Below is a small trained network, with its code and all its weights. Each question gives an input and a class and asks what happens when units are switched off, that is, made to give their printed mean instead of their output.

import numpy as np


def w(rows, s, z=0):
    codes = np.array(rows[::2]) - 128.0
    scale = np.full(codes.shape[1], s)
    scale[-1] = z or s
    return codes * scale


def f(y):
    return np.maximum(y, 0)


def log_softmax(a):
    a = a - a.max(-1, keepdims=True)
    return a - np.log(np.exp(a).sum(-1, keepdims=True))


def net(x, mask):
    res = np.array(x, float).reshape(1, 8) / 4 @ E
    y = f(res @ A[0][:, :-1].T + A[0][:, -1])
    res = res + np.where(mask, y, B[0][:, -1]) @ B[0][:, :-1]
    return log_softmax(res[-1] @ U[:, :-1].T + U[:, -1])


A, B = {}, {}
E = w([
[125,168,141,212,184,186,130],'x0',
[108,182,206,208,86,70,123],'x1',
[156,120,172,165,90,137,68],'x2',
[90,193,220,98,128,146,176],'x3',
[97,159,115,139,50,124,200],'x4',
[95,59,79,101,146,192,124],'x5',
[132,135,117,129,74,177,79],'x6',
[230,247,86,55,65,121,119],'x7',
],0.013)
A[0] = w([
[114,94,33,105,75,74,110,93],'N0',
[115,62,185,124,58,209,185,141],'N1',
[82,180,201,181,148,194,149,119],'N2',
[184,129,74,125,48,129,115,65],'N3',
[163,129,202,123,98,101,76,158],'N4',
[159,155,123,137,181,250,2,111],'N5',
[181,186,42,49,67,187,166,131],'N6',
[158,133,84,92,254,182,150,84],'N7',
[191,185,218,129,89,37,162,134],'N8',
[128,182,151,210,165,115,118,122],'N9',
[99,58,104,204,77,49,111,108],'N10',
[113,139,100,132,127,103,62,2],'N11',
[93,59,70,156,194,104,115,121],'N12',
[207,196,114,125,101,173,80,87],'N13',
[115,158,138,177,239,179,149,140],'N14',
],0.0099,0.0078)
B[0] = w([
[160,129,68,219,136,148,92,194],'N0',
[16,121,114,94,70,198,169,191],'N1',
[128,169,157,150,148,191,254,209],'N2',
[153,199,125,116,112,137,62,188],'N3',
[102,128,171,134,111,133,160,183],'N4',
[202,48,217,69,104,183,123,209],'N5',
[180,141,20,143,21,121,114,252],'N6',
[204,44,93,100,224,96,187,202],'N7',
[87,210,192,34,98,71,72,239],'N8',
[138,144,158,192,104,104,160,189],'N9',
[84,93,189,236,89,126,55,199],'N10',
[143,103,194,168,89,134,116,136],'N11',
[122,42,124,144,183,80,94,209],'N12',
[199,178,145,131,146,174,85,201],'N13',
[174,117,167,124,186,149,237,207],'N14',
],0.0094,0.017)
U = w([
[84,73,139,208,130,141,71,144],'0',
[186,122,126,100,126,207,95,92],'1',
[171,162,4,125,80,147,119,136],'2',
[148,83,82,97,211,126,144,195],'3',
[81,85,107,128,142,236,161,15],'4',
[123,190,158,127,124,101,112,187],'5',
[80,105,157,102,129,148,139,119],'6',
[146,173,171,193,131,163,184,2],'7',
],0.016,0.0049)

Each question gives the input, the list of numbers given to net, and the class t.
The units are the neurons (one row each of A and B). Each row of codes is followed by its name. A weight is (code - 128) times the scale printed after its matrix; where a second scale follows, it is the last column's (A, B and U).
mask holds one flag per neuron, in row order. A switched-off neuron (its flag False) gives its mean, the last column of its row in B, instead of its output. The means were averaged over made-up inputs and are rounded, as every weight is.
A unit's drop is (log p(t) with every unit on - log p(t) with that unit switched off) / (log p(t) with every unit on - log p(t) with every unit switched off).
The circuit of an input: a set's keep is (log p(t) with only the set's units on - log p(t) with every unit switched off) / (log p(t) with every unit on - log p(t) with every unit switched off). Starting from the 12 units with the biggest drops (on a tie, the unit counted first), units are removed one at a time, each time the one whose removal leaves the highest keep (on an exact tie, the one counted first), for as long as the keep stays at least 0.8.
units of the circuit, in order: the units of the circuit, biggest drop first
k most important neurons: the k neurons with the biggest drops, biggest first
drop of u: that unit's drop, to one decimal
input [6,-4,0,3,5,3,-5,1], class 4: units of the circuit, in order -> [N8; N9]
input [-1,7,-3,0,7,2,-8,-6], class 0: units of the circuit, in order -> [N10]
input [-4,-5,7,2,4,-8,8,0], class 2: 3 most important neurons -> [N6; N10; N5]
input [-3,-7,8,4,7,-5,-4,0], class 5: 2 most important neurons -> [N8; N0]
input [8,-6,4,4,-8,-6,3,-7], class 7: 4 most important neurons -> [N2; N9; N14; N1]
input [7,-8,3,-4,4,-5,2,-7], class 3: 3 most important neurons -> [N12; N7; N14]
input [-2,-2,3,3,-1,-8,6,-7], class 6: 4 most important neurons -> [N0; N13; N14; N6]
input [-1,-1,1,3,8,-6,0,4], class 5: 2 most important neurons -> [N8; N0]
input [-1,-6,2,8,6,-4,-2,5], class 2: drop of N6 -> 2.1
input [8,-5,-7,5,3,2,-4,2], class 3: drop of N7 -> 0.9
input [-7,-5,4,5,1,-4,3,6], class 2: drop of N6 -> 1.5
input [-4,-8,-7,8,2,4,-2,4], class 2: drop of N6 -> 2.2
